In the rows, 128 means zero.
Known rows:
k_791: [149 154 143 150 209 127 123 118 163  53  92  92 169 154 170  82 143 170
 112 152  98 127 116 116 209 143 105 135]
k_65: [145 159 146 150 208 125 125 121 168  47  93  90 170 164 156  73 149 181
 117 149  94 128 124 112 211 153  96 134]
k_328: [128 157 135 161 167 115  93 115 131  99  94  98 143 194 151  73 152 138
 128 128 123 143 134 100 164 141  95 130]
k_481: [146 148 137 157 203 131 105 106 136  82 105 112 162 163 178  81 140 160
 133 129  92 132 109 119 191 113 128 163]
k_52: [135 153 148 173 165 107 119 117 109  94  97  89 172 203 146  92 140 118
 120 142 111 131 144  92 145 169  94 137]
k_812: [109 169 122 160 174 136 114 109 131  89 106  98 128 177 179  81 135 176
 140  95  90 122 105 131 213 171  80 124]
k_114: [135 172 125 155 182 110 101 126 150 107 101 104 148 182 130  72 153 159
 116 149  98 112 140 106 189 165  81 126]
k_844: [135 165 122 153 182 116 100 124 143 116 102 105 147 170 147  89 149 149
 112 147 101 113 127 115 186 151  94 128]
k_331: [142 142 155 149 209 139 140 121 151  47  95  80 185 145 179 118 145 163
 109 150  88 135 102 132 199 143 113 144]
k_420: [ 92 110 116 157 171 127 136 116 142  88 104  79  81 192  96  45 125 149
 118 186  75 138  97 108 165 157 116 119]
k_360: [139 164 125 154 185 117  97 119 143 109 102 106 144 178 143  70 149 158
 120 142  99 118 128 113 191 144  97 136]
k_997: [128 166 117 144 182 122  92 127 153 120 101 105 136 158 152  98 157 156
 111 143 106 120 116 126 193 139  94 122]
k_227: [127 153 147 146 167 124  97  93 123 117  88 109 169 209 147  87 144 135
 157 111  93 126 112 101 152 136  75 110]
k_952: [182 176 170 144 129 123 104 143  80 116 107  75  67 115 120  26 138  76
  81  76  88  91 140 170 231 116 153 129]
k_180: [126 155 137 162 166 118  96 113 127  99  95  96 144 192 153  80 152 135
 129 123 120 144 132 103 162 137  97 129]
k_318: [135 171 116 154 174 100 113 139 146 131  98 102 156 157 148 129 142 118
  88 177 108  88 135 110 179 182  76 103]
k_377: [149 167 105 156 239 124  90 125  99 214  86  33 186 205 140  94 159 161
  87 151 109 131 110 121 150 121  49 111]
k_619: [137 162 128 154 185 120 101 121 139 108 104 104 148 175 145  80 150 156
 120 140  96 121 125 116 186 144 100 139]
k_144: [137 162 128 154 185 120 100 120 140 107 104 103 148 176 145  78 150 156
 120 139  96 120 125 116 187 143  99 139]
k_147: [120 162 141 163 160 113 103 120 131  96  95  91 149 197 140  88 157 134
 127 125 116 139 143  99 158 158  81 122]
k_242: [125 156 137 162 166 118  96 113 127  99  95  96 143 192 154  80 151 135
 129 122 120 144 131 103 163 137  95 130]

Facts:
k_100: θ k_846
k_114: θ k_846
k_144: θ k_451
k_18: θ k_919
k_182: θ k_834
k_213: θ k_418
k_214: Σ k_573; θ k_867
k_216: Σ k_318; θ k_887
k_22: Σ k_420; θ k_514
k_222: Σ k_997; θ k_418
k_237: θ k_240
k_239: Σ k_573,k_147; θ k_715
k_268: θ k_573
k_273: θ k_227
k_290: θ k_36
k_292: Σ k_268; θ k_867
k_302: θ k_328
k_304: Σ k_883; θ k_336
k_313: θ k_242
k_318: θ k_911
k_331: Σ k_213; θ k_125
k_336: Σ k_239
k_356: Σ k_292; θ k_227
k_360: θ k_887
k_377: θ k_374
k_391: θ k_715
k_392: Σ k_50; θ k_514
k_402: Σ k_377; θ k_975
k_418: Σ k_52
k_420: θ k_941
k_454: θ k_52
k_467: Σ k_997
k_471: θ k_266
k_475: θ k_125
k_479: Σ k_336
k_481: Σ k_946; θ k_52
k_483: θ k_508
k_50: Σ k_946; θ k_508
k_507: Σ k_60,k_50; θ k_15
k_508: Σ k_946
k_520: Σ k_268; θ k_514
k_533: Σ k_239,k_114; θ k_418
k_556: Σ k_633; θ k_36
k_585: θ k_479
k_598: θ k_535
k_60: Σ k_867; θ k_479
k_611: θ k_975
k_619: θ k_467
k_633: Σ k_959,k_533; θ k_88
k_65: Σ k_867,k_975; θ k_328
k_674: θ k_180
k_677: θ k_867
k_721: θ k_855
k_78: θ k_958
k_791: Σ k_65,k_919; θ k_467
k_812: θ k_514
k_844: Σ k_239,k_114; θ k_266
k_883: Σ k_52; θ k_374
k_934: θ k_911
k_946: θ k_336
k_952: Σ k_273; θ k_418
k_958: Σ k_844,k_997
k_959: Σ k_52; θ k_36
k_975: Σ k_213
k_989: Σ k_533; θ k_240
k_997: Σ k_268; θ k_451
k_998: θ k_227

Rows:
No name comes twice in this set of rows, the named rows included.
[123 157 119 151 166 119  80 118 138 119  90 102 128 166 173 101 152 128
 116 132 136 141 116 114 171 123 102 114] : k_467
[161 154 127 170 190 103 112 114 115 118 101 107 166 176 162  83 119 118
 107 164 100  96 131  97 176 151 109 140] : k_304
[197 155 189 122 116 136  95 109  82 130 102  87 136 188 111  36 136 114
 104  99  69  92 106 154 218 163  94 130] : k_273
[136 158 141 138 185 128 106  97 133 129  98 117 172 193 139  90 141 153
 153 122  64 101 102 114 174 138  77 115] : k_998
[145 160 121 158 185 112 100 120 133 120 101 108 149 167 160  91 137 135
 110 154 103 108 123 111 183 143 104 132] : k_989
[159 161  94 157 245 121  79 119  93 230  83  43 176 191 165  95 143 145
  81 157 121 125  97 121 154  98  66 110] : k_402
[ 76 111  99 163 165 141 141  99 128  85 103  85  57 178 155  52  98 154
 131 152  82 133  65 126 193 166 117 106] : k_22
[126 170 140 179 177 100 127 125 103 101  93  94 130 153 149  81 131  80
 128 110 103 109 159  99 150 120 124 111] : k_418
[103 171 104 148 174 141  99 113 145 111 102 105 107 147 200 106 139 169
 128  97 107 120  87 146 222 152  84 105] : k_520
[103 163 130 166 158 131 107 105 120  82  96  93 127 194 183  79 138 156
 145  87 116 145 115 116 186 166  80 117] : k_514
[135 141 147 164 185 130 100 101 122  73  96 104 163 179 188  87 142 139
 141 117 116 157 114 109 165 110 128 157] : k_508
[115 187 131 162 190 110 128 140 134 103 103  97 117 132 124  82 152 121
 127 107  74  96 155 124 180 123 112 109] : k_533
[129 155 162 157 187 124 127 119 158  29  84  77 170 187 151  76 159 168
 126 130 112 155 137 101 185 159  82 126] : k_919
[145 166 105 155 179  98 103 132 141 148  94 111 147 141 174 132 127 103
  82 182 120  81 123 110 182 160  94 100] : k_216

The same nodes again, as new rows of numbers:
Known rows:
k_958: [138 116 139 123 128 126 125 115 121 183 130 146 133 165 139 154 135 142
 130 124 137 125 122 104 134 136 140 150 122 126 129 128 121 121 139]
k_715: [133 126 135 125 117 122 119 116 127 113 124 134 138 180 125 135 141 120
 129 101 131 131 136 145 118 129 136 128 113 119 130 133 121 124 134]
k_481: [132 120 115 126 137 124 144 128 107 107 154 117 134  94 123 123 112 152
 149 136 129 134 109  99 151 114 145 144 129 125 124 126 151 115 138]
k_677: [109 117 122 126 132 123 130 142 134 104 148 122 128 113 131 119 103 109
 102 123 101 133 132 127 118 155 100  99 124 161 128 122 128 136 137]
k_216: [118 128 123 129 137 129 135 131 121 150 136 120 120  96 133 127 122 137
 130 160 133 126 122 110 140 129 134 118 152 108 126 120 129 130 136]
k_237: [121 129 120 133 126 131 131 139 136 106 120 119 123 118 130 118 129 122
 127 123 126 131 131 132 123 113 119 114 136 127 127 128 134 132 125]
k_114: [ 98 129 121 139 127 126 117 141 132 102 122 128 113  88 128 111 135 126
 116 133 132 130 122 118 130 141 133  90 143 111 124 121 125 133 136]
k_331: [131 129 113 112 131 146 165 134 106 154 101 132 118 108 119 128 129 134
 147 171 105 121 125 130 141 114 121 113 127 118 139 135 121 137 123]
k_60: [131 151 126 133 140 165 116 116 133 233 152  95 142 132 136 134 106 116
 121 134 143 159 124 156 156 137 145 132 145 156 123 128 132 140 111]
k_721: [122 129 121 133 126 130 129 141 135 107 119 120 124 117 130 118 127 122
 126 126 125 130 131 131 123 117 119 116 134 128 127 128 132 132 123]
k_855: [129 126 136 125 119 117 116 122 124 111 125 134 137 175 126 135 137 120
 124 113 132 128 137 140 118 135 141 127 117 108 130 129 118 124 137]
k_239: [104 123 120 125 140 162 128  93 147 157 138 146 104  81 131 129 145 167
  95 113 140 118 113 112 144 157 184 106 109 188 138 173 149 140 131]
k_844: [101 124 122 132 136 150 124 105 136 161 136 146 105  67 128 125 144 158
 111 119 137 127 104 102 149 158 156 105 121 170 130 146 135 136 134]
k_475: [119 129 120 133 126 130 130 141 135 106 120 119 123 118 131 118 128 121
 126 128 127 130 132 130 123 115 122 111 139 122 127 128 133 133 127]
k_242: [131 127 135 125 120 118 116 123 124 111 126 134 137 176 127 135 137 120
 124 113 132 128 138 140 118 136 141 127 118 107 130 128 119 124 136]
k_919: [130 128 136 125 119 121 114 123 125 116 125 133 138 178 127 135 136 118
 124 114 132 130 139 144 119 137 142 125 118 108 129 128 117 125 135]
k_508: [143 117 129 118 129 115 132 106  98 113 159 132 147 155 119 140 125 150
 149 114 133 134 113 112 145 129 163 159 104 117 128 130 138 106 147]
k_483: [121 129 120 132 125 132 131 138 137 107 120 120 124 119 130 117 130 121
 128 122 126 131 130 132 123 111 118 115 136 129 127 130 133 132 124]
k_573: [125 124 134 121 123 126 114 114 134 112 129 139 132 177 131 137 140 131
 108 112 138 120 142 138 117 142 169 121 109 120 135 149 128 129 138]
k_213: [153 144 118 110 122 145 173 183 110  93  82 146 126 102 114 113 127  95
 138 170 104 104 135 143 135 114 120  90 143 140 137 148 119 134 104]
k_266: [129 126 135 126 118 120 117 119 125 111 125 134 136 178 126 135 139 120
 127 109 133 130 136 142 118 131 141 124 119 108 130 129 119 123 138]

Rows:
No name comes twice in this set of rows, the named rows included.
[113 121 134 118 134 143 116  79 127 168 145 156 119 139 128 147 151 161
 100 116 147 117 119 116 142 175 200 117 102 150 139 162 131 130 147] : k_336
[134 111 126 139 124 128 134 177 149 149  96 130 124 146 164 137 124 124
 132 128 130 128 132  84 116  83  89 140 151 128 120 115 134 129 123] : k_268
[134 129 128 125 137 132 146  99 129 156 150 118 119 101 125 131 124 140
 134 143 129 121 124 127 134 115 117 141 146 138 131 132 137 129 129] : k_304
[146 100 129 137 132 138 149 170 145 227  99 139 121 144 179 158 122 143
 145 137 134 126 116  48 132  72  80 168 159 146 119 113 137 127 125] : k_997
[110 114 123 118 142 136 138 119 132 150 162 128 124 100 133 131 102 131
  97 134 106 126 123 111 132 169 125 109 120 181 132 136 135 138 141] : k_214
[132 131 122 129 139 139 133 123 121 160 152 113 134 104 129 129 111 139
 136 135 133 140 114 120 149 125 138 140 134 143 124 127 141 126 126] : k_507
[143 116 110 124 140 123 148 126  96  89 173 111 146  91 118 121 101 163
 162 124 129 142  97  93 162 107 159 163 113 138 122 129 166 104 139] : k_50
[130 119 110 129 130 117 139 145 114  49 146 113 139 107 122 112 113 142
 149 118 125 137 117 110 138 102 145 135 119 120 123 129 157 113 137] : k_946
[147 130 137 133 147  96 139  62 127 145 189 114 113  33  77 140 125 150
 152 141 135 104 148 145 126 128  78 206 169 152 128 110 118 135 108] : k_959
[144 131 151 120 129  96 132  56 130 109 175 119 126 161 114 140 138 126
 125 130 139 102 151 163 102 126 118 154 151  95 136 129 124 120 146] : k_52
[149 141 133 128 133 139 145 153 125 137 137 137 129  79 126 121 118 112
 127 142 136 115 117 114 147 130 127 123 164 169 123 136 134 123 113] : k_952
[137 118 127 130 127 105 101 142 125 104 124 139 140 138  95 147 135 132
 133 109 139 124 166 140 119 141 146 174 118 122 127 124 107 138 110] : k_36

Now the same nodes, written a new way:
Known rows:
k_237: [129 140 159 135 143 105 116 187 108 107 124 137 126 135 131 125 121 113
 153 111 147 110 178 146 122 113 150 133 115 108 130 148 138 130 177 116]
k_573: [113 130 165 129 129  79 111 169 136 108 117 113 125 152 143 127 123  99
 168 129 131  83 179 156 133 153 130 106 122 104 103 153 118 123 199 145]
k_227: [162 144 161 133 135  85 124 184 124  91 115 136 124 136 148 144 101  93
 177 128 128 101 182 157 133 160 125 129 141 118 109 123 101 137 193 156]
k_374: [133 131 172 139 123  87 114 174 135 106 117 119 122 147 127 125 106 104
 160 131 132  85 188 159 127 143 123 124 145 110 111 144 123 136 188 133]
k_331: [125 109 121 135 142 136 130 157 114  87 135  83 145 101 136 148 147 125
 120 141 159  55 177 173 105 107 167 152 110 167 110 139 140 113 144 174]
k_475: [127 139 161 131 128 106 128 188  98 100 123 140 134 134 133 126 138 115
 151 134 148 112 188 155 135 121 153 133 125 111 130 149 135 116 167 114]
k_952: [137 138 152 130 133 115  91 180  87 119 121 132 121 113 157 130 143 120
 141 128 129 102 175 194 108 118 123 129 101 129 141 164 148 127 181 133]
k_304: [134 130 153 141 137 125 120 162  77 120 106 117 143 133 145 126 150 115
 148 125 144 100 161 177 138 104 138 115 122 120 120 167 145 153 188 147]
k_855: [134 132 171 139 124  87 114 173 135 105 117 118 121 145 128 126 107 103
 160 130 129  86 187 161 126 144 123 125 146 110 110 142 123 135 187 132]
k_213: [125 135 127 130 158 127  96 182 142  93 141  86 114  92 136 131 133 123
 125 137 146  84 177 166  78 116 165 171  99 142 140 132 140  99 151 179]
k_883: [146 140 152 161 154 153 128 142  66 143  72  87 153 135 142  96 171 110
 152 146 148 131 131 187 166  94 142  98 161  95 127 184 149 185 206 198]
k_216: [135 128 153 138 139 113 115 170  90 114 121 132 132 130 142 134 129 116
 147 107 144  91 170 170 121 105 136 124 107 130 120 159 147 145 183 123]
k_946: [124 126 168 126 120 104  60 230 118 113 133 163 164  97 135 167 142 106
 128 119 163 100 167 168 112 142 162 123 137 103 129 151 147 178 165  97]
k_846: [133 131 172 140 126  87 110 175 139 108 118 118 119 147 126 125 102 103
 160 124 131  83 185 156 124 141 122 125 143 110 111 143 124 140 190 133]
k_958: [129 106 163 131  91 108 121 140  95 119 119 112 130 147 160 139 129 109
 147 123 112  63 184 170 118 149  97 103 109 134  83 155 122 145 220 140]
k_391: [128 139 161 134 138 105 120 186 105 104 124 138 128 136 132 125 127 114
 152 119 147 111 182 150 126 116 152 133 119 110 129 148 138 126 175 116]
k_78: [129 141 160 134 139 105 119 185 106 105 124 138 127 132 133 125 127 112
 154 117 146 111 181 152 125 116 152 135 118 109 129 147 138 126 174 116]
k_533: [149 118 130 139 177 105 126 132  97 150 109 194  89 105 176 127 124 110
 140 125 153  75 178 242 118 157 129  76  80 185 138 215 153  83 173  89]
k_125: [130 129 174 134 107  89 124 178 126 100 116 120 130 147 129 127 122 105
 157 151 132  87 198 165 138 151 123 123 158 112 112 145 120 122 177 129]
k_997: [135  96 166 120  38 164 145 139  33 123 141 136 132 145 169 138 143 132
 116 101  99 101 203 119  95 128  99 134  72 131  84 136 122 148 245 104]
k_611: [128 139 160 133 134 106 122 187 103 102 124 139 130 135 131 125 130 114
 153 124 148 112 184 151 129 119 152 134 122 110 130 149 137 123 172 115]

Rows:
No name comes twice in this set of rows, the named rows included.
[127 162 170 134 124  69 129 180  98  81  98  69 129 154 148 133 112 101
 196 102  97  86 206 208 150  99  77 124 150 115 114 128 156 140 179 114] : k_867
[140 148 173 136 125  69 111 183  14  81 111 108 149 168 148 142 143 133
 192 103 109  72 177 214 158  28  64 133  99 133 123 167 169 153 169 118] : k_60
[136 129 163 133 121  97  92 190  60 107 118 135 156 128 150 156 147 119
 153 111 136  82 167 200 132  93 112 119 115 130 119 166 158 167 175 112] : k_507
[162 126 165 163 144 117 128 144  84 123 122 153 119 127 134 132 133 111
 139 119 141  99 167 223 122 123 142 144 126 155 110 157 159 139 154  86] : k_556
[110 108 133 126 163  99 134 134  91 134 114 164 122 136 177 137 148 105
 154 110 156  71 164 189 137 146 150  67  57 156 104 204 139  99 197 113] : k_844
[121 151 149 130 143 113 132 185 110 101 114 114 129 123 147 128 128 104
 160 102 138 121 191 169 129 122 150 128 128 111 129 136 152 128 174 101] : k_677
[129 114 162 127 114 112  57 215  98 122 129 158 175  90 147 179 153 109
 120 116 160  79 158 192 111 137 148 109 131 124 120 163 155 195 171 103] : k_481
[166 140 163 182 161 151 136 124  68 151  81 108 137 137 134  95 170 104
 146 146 144 140 127 229 161 111 152 121 165 114 118 175 159 178 183 162] : k_959
[197 121 150 174 164 129 154 134  86 138 101 185 105 103 126 122  87 118
 130 121 162  83 187 237 127 116 124 117 162 187 140 183 165 140 149  71] : k_633
[125 114 159 134 123  90 114 150 114 117 111 114 132 144 151 138 129 104
 157 130 130  58 175 186 132 144 112  95 120 134  95 167 129 138 199 146] : k_479
[138 139 151 140 146  83 113 169  42  77 121  79 141 153 142 144 132 135
 178  96 118  52 169 205 133  24  83 149  88 152 117 154 167 147 162 151] : k_65

The same nodes again, as new rows of numbers:
Known rows:
k_941: [107 135 119 131 109 140 129 109 106  98 146 116 140 130 159 118 121 109
 153 122 106 152 106 120 127 124]
k_812: [174 111 122 121 102 179 150 140 143 138 107  94 168 114 123 145 137 136
 144 126 151 122 150 133 139 115]
k_328: [100 134 109 132 113 138 129  92 107  99 151 112 135 136 151 119 125 101
 154 127 108 149 100 118 134 125]
k_302: [131 117 117 139 145 138 120 108 113 138 137 115 131 137 112 152 135 135
 134 122 147 123 131 121 142 136]
k_336: [108 139 108 110 145 102 108 127 112 101 120 155 129 143 124  72 119  69
 110 128  34 136 133 128  86  72]
k_304: [161 162 144 110 134 133 102 110 147 161 111 131 125 100 159 187 153 141
  61 187 108 146 101 151 156 142]
k_946: [117 112 127 122  94 100 114 143 159 114 100 176 185 115 112 128  70  90
 110  61 203   4 132 115 156 160]
k_418: [164 177 160 113 103 100 120 118 140 101  91 153 119  94 205 124 223 120
  82 186  81 151  25 150 119 136]
k_266: [ 98 135 101 132 114 137 130  85 106 101 152 108 133 139 146 118 127  98
 157 129 111 149  95 120 138 124]
k_844: [121 132  97 128 180 102 118 129 146 146 112 153  93 132  64  95 137 130
  91 160  71 110 145 142 110  92]
k_958: [ 81 146 101 133 141 117 151 135 149 102 132 134  71 102 109  62 127 157
 113 183  29 143 125 145 108 102]
k_471: [128 118 109 140 146 137 121 100 114 139 139 112 129 140 108 150 137 133
 137 124 150 123 126 121 146 138]
k_290: [124 153 159 131 151 134 104 155 122 120 133  93 146 163 109 147 141 189
 140 109 169 150 133 157 163 126]
k_867: [110 142 139 106  82  75 145 160 175 190 146 148 116 128 165  67  89  29
 182 110 219 111 150 150  99 137]
k_214: [150 163  98 139 178 102  88 159 108 186 135 153  97 102  91  80 144 101
 118 119  96 110 198 181  91  87]
k_451: [103 131 118 132 112 138 128 105 106  99 147 116 139 133 159 121 120 108
 150 124 104 150 107 116 129 125]
k_268: [109 122 117 191 161 128 163 178 218 153 104 181 140 125  81 110  86 200
 151 157 134 105 102 108 126 122]
k_240: [109 128 131 132 111 140 127 121 106  99 143 122 143 126 170 124 116 116
 143 120  98 149 117 113 122 124]
k_556: [145 193 165  96 161 109  80 156 144 136 105 116 124 141 117 145 163 169
  65 165 103 161 125 191 155 103]
k_88: [108 136 120 131 110 139 129 110 107  96 146 116 138 129 159 117 121 109
 153 122 106 152 107 119 129 124]
k_318: [160 116 122 153 142 140 120 123 128 139 143 126 160 152 135 151 119 142
 142  91 147 121 142  99 132 131]

Rows:
No name comes twice in this set of rows, the named rows included.
[106  92 177  70  92  90 169 140 154 157 143 107  84 164 174 106 111  73
 142 149 170 168 147 107  91 139] : k_975
[117 140 114 120 140  98 104 143 133 104 108 184 166 156 128  70 100  51
 127 112  52 131 114 116  81  63] : k_573
[167 163 149 115 132 131  97 119 160 166 100 152 148 106 162 190 141 128
  64 182 113 143  89 144 152 134] : k_883
[115 161  93 203 167 132 150 183 193 197 140 154  92  74  89  90 113 207
 166 164 145 107 149 167 127 134] : k_292
[146 155 121 125  69 156 154 109  97  70 134 152 118 124 121 126  93 109
 160  94 119 199 103 133 120 136] : k_227
[133 118 131 174 166 100 171 172 173 123  97 152  64  99  84  79 202 236
 122 170 112  92  97 131 104 142] : k_222
[145 132 126 133 173  98 104 161 165 155  89 193 154 145  95 110 108 104
  91 136  84 107 130 122  96  81] : k_114
[170  76 195 107 128  64 169 168 174 178  97 145 103 184 136 110 188 106
 154 123 241 119 105  95  77 152] : k_213
[111  91 131  69 128  91 166  85 143 189 154  66  31 166  95 128 157  96
 127 168 210 141 163 134 132 163] : k_791

